Below is a small trained network, with its code and all its weights. Each question gives an input and a target symbol and asks what happens when units are switched off, that is, made to give their printed mean instead of their output.

import numpy as np


def w(rows, s, z=0):
    codes = np.array(rows[::2]) - 128.0
    scale = np.full(codes.shape[1], s)
    scale[-1] = z or s
    return codes * scale


def norm(h):
    return h / np.sqrt((h * h).mean(-1, keepdims=True) + 1e-5)


def f(y):
    return np.maximum(y, 0)


def softmax(a):
    e = np.exp(a - a.max(-1, keepdims=True))
    return e / e.sum(-1, keepdims=True)


def log_softmax(a):
    a = a - a.max(-1, keepdims=True)
    return a - np.log(np.exp(a).sum(-1, keepdims=True))


def net(x, mask):
    ids = ['Δαβγεζμσφω'.index(c) for c in x.split()]
    T = len(ids)
    res = E[ids] + P[:T]
    u = 0
    for l in range(2):
        r = norm(res)
        for j in range(2):
            rows = slice(3 * j, 3 * j + 3)
            q, k, v = (r @ M[l][rows].T for M in (Q, K, V))
            z = softmax(np.where(np.tri(T) > 0, q @ k.T / 3**0.5, -1e9)) @ v
            o = O[l][rows]
            res = res + np.where(mask[u + j], z, o[:, -1]) @ o[:, :-1]
        u += 2
        y = f(norm(res) @ A[l][:, :-1].T + A[l][:, -1])
        res = res + np.where(mask[u : u + 8], y, B[l][:, -1]) @ B[l][:, :-1]
        u += 8
    return log_softmax(norm(res)[-1] @ U[:, :-1].T + U[:, -1])


Q, K, V, O, A, B = {}, {}, {}, {}, {}, {}
E = w([
[151,102,145,138,166,144,140],'Δ',
[177,95,143,182,136,110,165],'α',
[132,98,156,165,146,122,91],'β',
[74,139,146,172,169,134,4],'γ',
[166,73,134,161,174,114,87],'ε',
[177,162,128,160,126,109,144],'ζ',
[172,117,105,67,177,157,67],'μ',
[105,69,227,112,145,20,133],'σ',
[156,85,148,105,170,64,133],'φ',
[55,210,183,118,106,128,129],'ω',
],0.015)
P = w([
[46,88,56,78,143,122,143],'0',
[199,176,136,199,148,79,40],'1',
[142,182,64,154,138,37,106],'2',
[173,254,193,176,151,131,13],'3',
[140,112,78,189,136,94,217],'4',
[202,194,167,173,136,129,122],'5',
[143,152,67,140,51,73,112],'6',
[220,131,171,125,132,129,118],'7',
[95,161,81,161,124,120,133],'8',
[157,199,195,128,100,154,109],'9',
[132,126,72,189,124,93,130],'10',
],0.0097)
Q[0] = w([
[18,52,72,109,27,75,135],'L0H1',
[183,183,255,161,163,96,88],'L0H1',
[103,159,44,183,196,58,139],'L0H1',
[53,137,62,56,118,121,138],'L0H2',
[128,157,226,64,251,165,147],'L0H2',
[224,167,205,134,101,188,61],'L0H2',
],0.0069)
K[0] = w([
[199,185,218,182,163,127,87],'L0H1',
[34,55,76,41,109,90,199],'L0H1',
[241,216,214,60,15,122,77],'L0H1',
[241,126,75,218,106,48,179],'L0H2',
[26,83,121,131,92,48,93],'L0H2',
[77,2,147,31,185,136,118],'L0H2',
],0.0077)
V[0] = w([
[118,168,180,124,128,109,28],'L0H1',
[153,255,48,83,155,72,169],'L0H1',
[204,111,40,251,110,53,159],'L0H1',
[159,113,81,112,116,194,85],'L0H2',
[179,62,124,83,155,107,154],'L0H2',
[163,124,100,123,131,157,193],'L0H2',
],0.0086)
O[0] = w([
[123,78,16,73,115,140,22,166],'L0H1',
[224,142,2,216,20,140,131,248],'L0H1',
[108,4,204,215,97,181,139,234],'L0H1',
[148,145,101,142,234,231,114,125],'L0H2',
[105,92,40,239,248,125,170,237],'L0H2',
[69,172,108,81,174,144,80,3],'L0H2',
],0.0062,0.0025)
A[0] = w([
[176,106,186,126,138,105,162,254],'L0N1',
[25,91,174,188,100,89,105,137],'L0N2',
[176,176,108,199,96,143,159,54],'L0N3',
[149,122,142,99,128,150,75,163],'L0N4',
[163,117,56,60,85,112,162,117],'L0N5',
[83,166,95,79,39,144,163,237],'L0N6',
[166,86,80,152,106,254,84,61],'L0N7',
[124,191,39,190,152,178,113,174],'L0N8',
],0.0081,0.0039)
B[0] = w([
[145,255,115,120,103,156,29,244],'L0N1',
[194,110,127,53,56,155,134,217],'L0N2',
[150,71,110,133,99,212,116,190],'L0N3',
[215,138,121,246,137,106,196,168],'L0N4',
[156,83,118,174,132,24,46,169],'L0N5',
[111,247,128,186,88,34,76,168],'L0N6',
[231,169,51,115,153,172,127,205],'L0N7',
[178,173,119,56,64,115,175,253],'L0N8',
],0.0068,0.0059)
Q[1] = w([
[159,254,197,182,214,81,58],'L1H1',
[137,96,171,115,182,197,105],'L1H1',
[165,58,15,131,56,31,81],'L1H1',
[74,63,85,94,92,179,199],'L1H2',
[59,62,42,93,58,144,68],'L1H2',
[181,150,121,121,122,74,85],'L1H2',
],0.0083)
K[1] = w([
[42,111,91,107,192,105,209],'L1H1',
[173,79,180,153,179,160,130],'L1H1',
[144,180,199,70,31,128,87],'L1H1',
[220,177,174,197,135,161,94],'L1H2',
[194,80,131,254,41,91,140],'L1H2',
[121,90,55,104,154,48,121],'L1H2',
],0.0084)
V[1] = w([
[166,39,159,74,160,92,144],'L1H1',
[159,114,58,189,218,153,64],'L1H1',
[2,176,111,165,120,197,175],'L1H1',
[90,114,91,93,107,204,100],'L1H2',
[28,111,145,175,75,99,42],'L1H2',
[101,173,218,61,156,209,92],'L1H2',
],0.0092)
O[1] = w([
[82,65,102,154,139,107,200,110],'L1H1',
[62,136,116,217,153,173,44,183],'L1H1',
[213,170,249,169,140,38,75,3],'L1H1',
[171,214,112,92,142,208,72,82],'L1H2',
[97,92,182,107,99,160,96,69],'L1H2',
[164,150,154,50,150,170,134,2],'L1H2',
],0.011,0.0062)
A[1] = w([
[170,136,182,125,163,133,144,107],'L1N1',
[172,147,153,45,133,187,50,83],'L1N2',
[98,176,168,125,81,111,142,59],'L1N3',
[1,212,153,155,95,110,113,173],'L1N4',
[161,129,99,71,74,17,138,82],'L1N5',
[131,69,172,204,186,149,134,93],'L1N6',
[131,65,70,134,116,116,148,2],'L1N7',
[98,82,148,57,138,120,180,179],'L1N8',
],0.0099,0.003)
B[1] = w([
[148,159,148,89,140,76,234,161],'L1N1',
[40,145,131,72,59,164,104,163],'L1N2',
[180,65,166,149,159,110,130,159],'L1N3',
[212,76,52,93,192,84,66,203],'L1N4',
[175,59,42,111,129,83,81,255],'L1N5',
[103,38,198,37,86,122,79,200],'L1N6',
[49,125,109,191,179,119,149,236],'L1N7',
[88,190,78,105,95,203,254,181],'L1N8',
],0.0074,0.0048)
U = w([
[164,196,179,142,214,93,168,203],'Δ',
[164,80,249,139,105,150,187,245],'α',
[123,153,157,31,148,217,178,251],'β',
[96,138,145,50,63,242,38,104],'γ',
[112,20,170,116,211,190,53,170],'ε',
[170,146,177,233,2,237,156,111],'ζ',
[178,194,8,137,229,191,131,35],'μ',
[84,93,73,69,104,113,245,120],'σ',
[11,84,95,209,149,52,128,46],'φ',
[222,130,108,44,55,52,74,54],'ω',
],0.0066,0.0027)

Each question gives the input, a string of symbols that net reads in full, and the target symbol t.
The units are the heads (3 rows each of Q, K, V and O) and the neurons (one row each of A and B). Each row of codes is followed by its name. A weight is (code - 128) times the scale printed after its matrix; where a second scale follows, it is the last column's (O, A, B and U).
mask holds one flag per unit, layer by layer, with each layer's heads first. A switched-off unit (its flag False) gives its mean, the last column of its rows in O or B, instead of its output. The means were averaged over made-up inputs and are rounded, as every weight is.
A unit's drop is (log p(t) with every unit on - log p(t) with that unit switched off) / (log p(t) with every unit on - log p(t) with every unit switched off).
The circuit of an input: a set's keep is (log p(t) with only the set's units on - log p(t) with every unit switched off) / (log p(t) with every unit on - log p(t) with every unit switched off). Starting from the 12 units with the biggest drops (on a tie, the unit counted first), units are removed one at a time, each time the one whose removal leaves the highest keep (on an exact tie, the one counted first), for as long as the keep stays at least 0.8.
circuit, biggest first: the units of the circuit, biggest drop first
most important unit: the unit with the biggest drop
top k neurons: the k neurons with the biggest drops, biggest first
top k neurons in layer l: the k neurons of layer l with the biggest drops, biggest first
which heads matter: for each layer, one digit per head in row order, 1 if its drop is at least 0.15 and else 0, layers parted by /
input Δ γ ε β, target Δ: circuit, biggest first -> [L0H1; L1H1]
input σ β μ, target σ: circuit, biggest first -> [L1H1]
input φ φ ζ ω ζ, target ω: circuit, biggest first -> [L1H1; L0H2]
input μ Δ β φ ζ Δ α ε σ α σ, target σ: which heads matter -> 01 / 10
input ω Δ γ γ, target ω: which heads matter -> 11 / 00
input μ σ ω ω, target μ: which heads matter -> 01 / 00
input β γ Δ μ γ μ α φ, target β: which heads matter -> 10 / 01
input γ ε μ φ μ β φ μ, target γ: circuit, biggest first -> [L0H1; L1H2; L1N2]
input ω ω Δ σ ω ε, target ω: circuit, biggest first -> [L0H2; L1H1]
input ε σ σ Δ γ Δ σ ζ β, target σ: top 2 neurons -> [L0N2; L0N1]
input α γ ω σ α ζ ζ ζ, target α: which heads matter -> 10 / 00
input φ μ σ σ φ μ μ γ, target φ: which heads matter -> 11 / 01
input γ φ ζ β β σ ω ζ σ α β, target σ: which heads matter -> 01 / 10
input γ β ω μ σ γ ω μ, target γ: top neuron in layer 0 -> [L0N8]
input γ Δ ζ ω μ μ ζ β, target γ: circuit, biggest first -> [L1H2; L1N2]
input β γ ω μ Δ α σ ε ω γ ε, target ω: which heads matter -> 01 / 10
input μ ζ ω, target ω: circuit, biggest first -> [L1H1; L0H2]
input α α ε σ, target α: which heads matter -> 10 / 00
input ε φ ε ζ Δ Δ β Δ Δ ε, target ε: which heads matter -> 11 / 10
input γ ζ α β α α α σ, target γ: circuit, biggest first -> [L1H2]
input φ ω α ε σ σ ζ α μ ζ, target φ: circuit, biggest first -> [L1H2; L0H2]
input ζ ζ ω ω β ε σ Δ σ μ, target ζ: which heads matter -> 10 / 00
input σ μ α β ζ σ ζ μ Δ ω, target σ: circuit, biggest first -> [L1H1; L0H1]
input σ μ σ ζ Δ ε ω φ, target σ: circuit, biggest first -> [L1H1; L0H1]
input α φ μ γ β α, target α: circuit, biggest first -> [L0H1; L1N6]
input γ γ σ α α ε, target γ: which heads matter -> 10 / 01
input γ α Δ, target γ: which heads matter -> 11 / 01
input β μ β Δ σ ζ, target β: most important unit -> L1H2
